Below is a small trained network, with its code and all its weights. Each question gives an input and a target symbol and asks what happens when units are switched off, that is, made to give their printed mean instead of their output.

import numpy as np


def w(rows, s, z=0):
    codes = np.array(rows[::2]) - 128.0
    scale = np.full(codes.shape[1], s)
    scale[-1] = z or s
    return codes * scale


def f(y):
    return y / 2 * (1 + np.tanh(0.7978845608 * (y + 0.044715 * y**3)))


def softmax(a):
    e = np.exp(a - a.max(-1, keepdims=True))
    return e / e.sum(-1, keepdims=True)


def log_softmax(a):
    a = a - a.max(-1, keepdims=True)
    return a - np.log(np.exp(a).sum(-1, keepdims=True))


def net(x, mask):
    ids = ['βγδεζηθλμπστφω'.index(c) for c in x.split()]
    T = len(ids)
    res = E[ids] + P[:T]
    u = 0
    for l in range(2):
        r = res
        for j in range(2):
            rows = slice(3 * j, 3 * j + 3)
            q, k, v = (r @ M[l][rows].T for M in (Q, K, V))
            z = softmax(np.where(np.tri(T) > 0, q @ k.T / 3**0.5, -1e9)) @ v
            o = O[l][rows]
            res = res + np.where(mask[u + j], z, o[:, -1]) @ o[:, :-1]
        u += 2
        y = f(res @ A[l][:, :-1].T + A[l][:, -1])
        res = res + np.where(mask[u : u + 12], y, B[l][:, -1]) @ B[l][:, :-1]
        u += 12
    return log_softmax(res[-1] @ U[:, :-1].T + U[:, -1])


Q, K, V, O, A, B = {}, {}, {}, {}, {}, {}
E = w([
[154,178,162,213,169,137,164,175],'β',
[97,143,204,138,86,102,191,147],'γ',
[177,83,160,114,146,142,170,144],'δ',
[220,55,114,167,138,112,84,174],'ε',
[103,99,159,131,57,118,137,138],'ζ',
[80,86,196,137,145,166,162,149],'η',
[253,133,134,141,90,78,100,108],'θ',
[145,151,125,164,77,155,153,132],'λ',
[153,94,77,193,151,119,112,133],'μ',
[147,142,188,168,100,98,84,155],'π',
[110,124,114,191,179,171,80,85],'σ',
[146,107,199,104,100,118,151,153],'τ',
[86,181,169,218,114,133,132,141],'φ',
[197,72,95,130,93,159,144,84],'ω',
],0.017)
P = w([
[114,80,171,163,103,127,148,124],'0',
[183,73,144,198,117,227,215,78],'1',
[115,132,69,120,121,120,163,219],'2',
[147,92,175,186,125,151,49,90],'3',
[198,95,165,152,40,170,248,87],'4',
[103,153,49,108,115,110,150,228],'5',
],0.016)
Q[0] = w([
[119,160,84,2,180,79,81,57],'0.h1',
[178,117,76,129,81,147,205,201],'0.h1',
[89,109,140,115,161,94,223,107],'0.h1',
[112,187,94,131,135,163,235,132],'0.h2',
[127,148,53,20,120,174,201,107],'0.h2',
[192,59,169,217,39,106,168,186],'0.h2',
],0.0097)
K[0] = w([
[148,68,180,136,33,247,138,149],'0.h1',
[75,187,63,1,110,145,104,203],'0.h1',
[95,84,162,56,123,143,238,132],'0.h1',
[65,139,144,86,101,167,224,161],'0.h2',
[130,47,95,20,50,184,250,90],'0.h2',
[94,187,43,71,171,29,83,164],'0.h2',
],0.0096)
V[0] = w([
[142,103,145,132,69,110,120,108],'0.h1',
[131,97,184,111,152,116,53,156],'0.h1',
[135,138,77,190,98,138,82,110],'0.h1',
[2,128,88,141,115,96,76,123],'0.h2',
[110,225,161,115,145,97,114,107],'0.h2',
[121,30,186,144,112,237,101,159],'0.h2',
],0.0095)
O[0] = w([
[221,104,121,109,19,112,101,147,174],'0.h1',
[194,196,150,201,138,15,101,115,108],'0.h1',
[109,105,11,231,78,141,81,186,173],'0.h1',
[99,2,103,243,129,25,201,134,64],'0.h2',
[103,44,234,182,182,208,59,187,3],'0.h2',
[22,234,109,128,158,25,155,38,245],'0.h2',
],0.0071,0.0057)
A[0] = w([
[87,131,118,108,80,107,103,248,146],'0.n1',
[105,73,191,154,91,133,190,154,88],'0.n2',
[88,107,112,178,218,133,157,178,70],'0.n3',
[145,29,141,177,132,180,68,56,180],'0.n4',
[139,197,99,80,165,190,103,175,65],'0.n5',
[176,67,158,111,105,126,115,37,81],'0.n6',
[90,95,166,145,152,169,132,100,125],'0.n7',
[154,100,78,172,141,115,3,136,3],'0.n8',
[117,138,127,165,190,254,169,44,85],'0.n9',
[47,174,167,134,150,69,193,196,101],'0.n10',
[138,149,140,141,136,215,206,110,170],'0.n11',
[148,122,43,103,191,40,141,138,124],'0.n12',
],0.0074,0.0062)
B[0] = w([
[132,255,132,107,127,85,185,209,200],'0.n1',
[152,142,123,173,44,174,66,104,186],'0.n2',
[193,62,47,123,170,150,54,163,145],'0.n3',
[121,159,178,130,60,133,200,139,175],'0.n4',
[158,12,96,171,204,91,146,181,150],'0.n5',
[41,213,158,192,175,96,115,173,166],'0.n6',
[113,167,126,131,95,156,167,150,131],'0.n7',
[45,120,179,29,128,186,150,3,159],'0.n8',
[217,162,156,103,92,35,132,169,176],'0.n9',
[90,109,140,129,145,184,59,166,189],'0.n10',
[130,153,122,125,164,132,80,53,255],'0.n11',
[202,175,66,129,147,81,146,161,178],'0.n12',
],0.0063,0.0072)
Q[1] = w([
[95,52,144,68,144,119,45,115],'1.h1',
[189,123,155,101,61,148,177,187],'1.h1',
[206,99,111,82,175,121,252,99],'1.h1',
[141,139,98,102,155,133,27,97],'1.h2',
[128,144,124,85,144,180,220,128],'1.h2',
[130,75,88,94,110,140,95,171],'1.h2',
],0.011)
K[1] = w([
[175,90,189,146,76,157,158,55],'1.h1',
[139,136,147,44,57,174,175,226],'1.h1',
[88,30,95,15,104,120,170,91],'1.h1',
[173,79,154,139,126,121,93,40],'1.h2',
[68,133,118,9,111,147,157,174],'1.h2',
[127,155,135,124,87,148,198,105],'1.h2',
],0.011)
V[1] = w([
[185,157,128,252,147,111,112,126],'1.h1',
[120,142,130,173,64,214,164,88],'1.h1',
[162,157,255,131,153,142,92,183],'1.h1',
[46,105,120,133,140,97,102,146],'1.h2',
[72,118,113,179,72,141,100,96],'1.h2',
[85,151,95,151,221,215,97,106],'1.h2',
],0.0077)
O[1] = w([
[91,141,74,220,173,180,106,156,225],'1.h1',
[164,118,124,149,79,255,231,178,121],'1.h1',
[196,167,246,154,184,139,109,133,21],'1.h1',
[162,70,193,187,152,78,166,105,87],'1.h2',
[153,91,179,89,69,129,154,149,179],'1.h2',
[117,203,119,175,173,169,226,168,2],'1.h2',
],0.0084,0.0059)
A[1] = w([
[94,117,92,142,113,123,99,54,52],'1.n1',
[95,162,78,111,114,94,97,118,145],'1.n2',
[124,50,90,79,254,128,166,162,42],'1.n3',
[96,96,171,140,93,130,138,18,188],'1.n4',
[102,111,127,152,206,204,103,204,33],'1.n5',
[152,103,230,172,158,100,154,99,92],'1.n6',
[221,122,132,170,100,100,112,56,122],'1.n7',
[158,199,166,91,139,159,71,134,253],'1.n8',
[119,91,158,232,169,96,130,83,4],'1.n9',
[132,38,193,213,107,93,180,112,28],'1.n10',
[159,59,129,165,130,228,184,89,101],'1.n11',
[149,74,136,102,170,106,84,4,81],'1.n12',
],0.0098,0.0041)
B[1] = w([
[122,104,125,77,160,187,130,137,214],'1.n1',
[154,117,205,138,160,154,122,104,251],'1.n2',
[206,197,255,229,48,186,84,148,152],'1.n3',
[189,85,62,147,173,77,119,172,241],'1.n4',
[140,77,113,89,138,79,157,33,163],'1.n5',
[146,112,92,215,155,126,49,57,197],'1.n6',
[75,76,152,114,142,139,115,163,229],'1.n7',
[89,82,170,127,136,115,224,150,219],'1.n8',
[140,199,80,106,64,187,133,172,173],'1.n9',
[193,195,151,49,172,196,176,148,199],'1.n10',
[68,159,177,103,105,30,76,125,194],'1.n11',
[79,186,134,110,97,122,81,215,176],'1.n12',
],0.0092,0.014)
U = w([
[72,160,153,185,133,131,152,59,240],'β',
[228,78,162,143,128,128,127,78,118],'γ',
[106,166,149,63,170,89,168,115,100],'δ',
[86,147,141,97,158,161,77,102,162],'ε',
[198,85,111,88,156,112,152,207,2],'ζ',
[197,176,77,126,164,53,134,102,105],'η',
[80,78,198,120,96,212,141,155,163],'θ',
[136,142,129,139,1,55,119,86,181],'λ',
[99,41,92,169,153,135,144,108,199],'μ',
[149,111,126,195,103,174,68,195,82],'π',
[95,163,83,130,139,143,195,187,171],'σ',
[85,117,127,185,156,50,126,187,103],'τ',
[166,215,168,109,71,141,116,111,89],'φ',
[188,136,127,64,109,160,148,54,128],'ω',
],0.006,0.0039)

Each question gives the input, a string of symbols that net reads in full, and the target symbol t.
The units are the heads (3 rows each of Q, K, V and O) and the neurons (one row each of A and B). Each row of codes is followed by its name. A weight is (code - 128) times the scale printed after its matrix; where a second scale follows, it is the last column's (O, A, B and U).
mask holds one flag per unit, layer by layer, with each layer's heads first. A switched-off unit (its flag False) gives its mean, the last column of its rows in O or B, instead of its output. The means were averaged over made-up inputs and are rounded, as every weight is.
A unit's drop is (log p(t) with every unit on - log p(t) with that unit switched off) / (log p(t) with every unit on - log p(t) with every unit switched off).
The circuit of an input: a set's keep is (log p(t) with only the set's units on - log p(t) with every unit switched off) / (log p(t) with every unit on - log p(t) with every unit switched off). Starting from the 12 units with the biggest drops (on a tie, the unit counted first), units are removed one at a time, each time the one whose removal leaves the highest keep (on an exact tie, the one counted first), for as long as the keep stays at least 0.8.
circuit, biggest first: the units of the circuit, biggest drop first
most important unit: the unit with the biggest drop
top k neurons: the k neurons with the biggest drops, biggest first
k most important neurons of layer l: the k neurons of layer l with the biggest drops, biggest first
heads that matter: for each layer, one digit per head in row order, 1 if its drop is at least 0.15 and else 0, layers parted by /
input η λ λ π, target π: most important unit -> 0.h1
input λ λ ζ η, target η: top 2 neurons -> 1.n4; 1.n6
input γ λ γ γ τ, target γ: circuit, biggest first -> 1.n6; 1.h1; 0.h2; 0.h1
input π θ λ γ β η, target β: top 3 neurons -> 1.n5; 0.n10; 1.n3
input λ σ τ λ λ, target τ: heads that matter -> 10 / 10
input π θ η σ, target σ: heads that matter -> 01 / 01
input ω ω τ γ ζ, target τ: top 2 neurons -> 1.n12; 1.n4
input λ ω σ μ λ, target σ: circuit, biggest first -> 1.h2; 0.h1
input μ β ε, target η: heads that matter -> 01 / 00
input σ λ θ θ δ, target θ: circuit, biggest first -> 0.h2; 1.n8; 1.h1
input σ λ γ γ π τ, target δ: circuit, biggest first -> 1.h1; 0.h1
input μ μ γ δ, target μ: circuit, biggest first -> 0.h2; 1.h1; 1.n10; 0.n1
input δ θ φ γ λ, target φ: 2 most important neurons of layer 1 -> 1.n10; 1.n11
input φ σ σ τ, target σ: heads that matter -> 11 / 11
input θ σ γ η η, target γ: circuit, biggest first -> 1.n6; 1.h1; 0.h2; 0.h1
input σ γ θ, target ζ: circuit, biggest first -> 0.h2; 0.n5
input ζ ζ ε ζ θ β, target γ: heads that matter -> 11 / 00
input λ φ γ, target θ: circuit, biggest first -> 0.h2; 1.n4
input ω τ λ π β, target λ: most important unit -> 1.n11
input ζ θ λ τ λ, target λ: circuit, biggest first -> 1.n11; 0.h1; 1.h1; 1.n10
input λ λ μ θ λ ε, target η: top 2 neurons -> 0.n1; 0.n12
input λ ω τ, target δ: circuit, biggest first -> 1.h1; 0.h1; 1.n8
input φ η τ β, target β: 2 most important neurons of layer 1 -> 1.n5; 1.n4
input λ δ μ, target π: most important unit -> 1.n3
input μ λ δ λ ε π, target τ: circuit, biggest first -> 0.n1; 1.h1; 1.n10; 0.h2
input ω θ μ γ σ, target μ: circuit, biggest first -> 1.h1; 0.h2; 0.h1
input ζ ω θ ω θ, target θ: circuit, biggest first -> 0.h2; 1.n7; 1.n4
input β μ τ σ, target σ: circuit, biggest first -> 0.h2; 1.h2; 1.h1; 1.n9
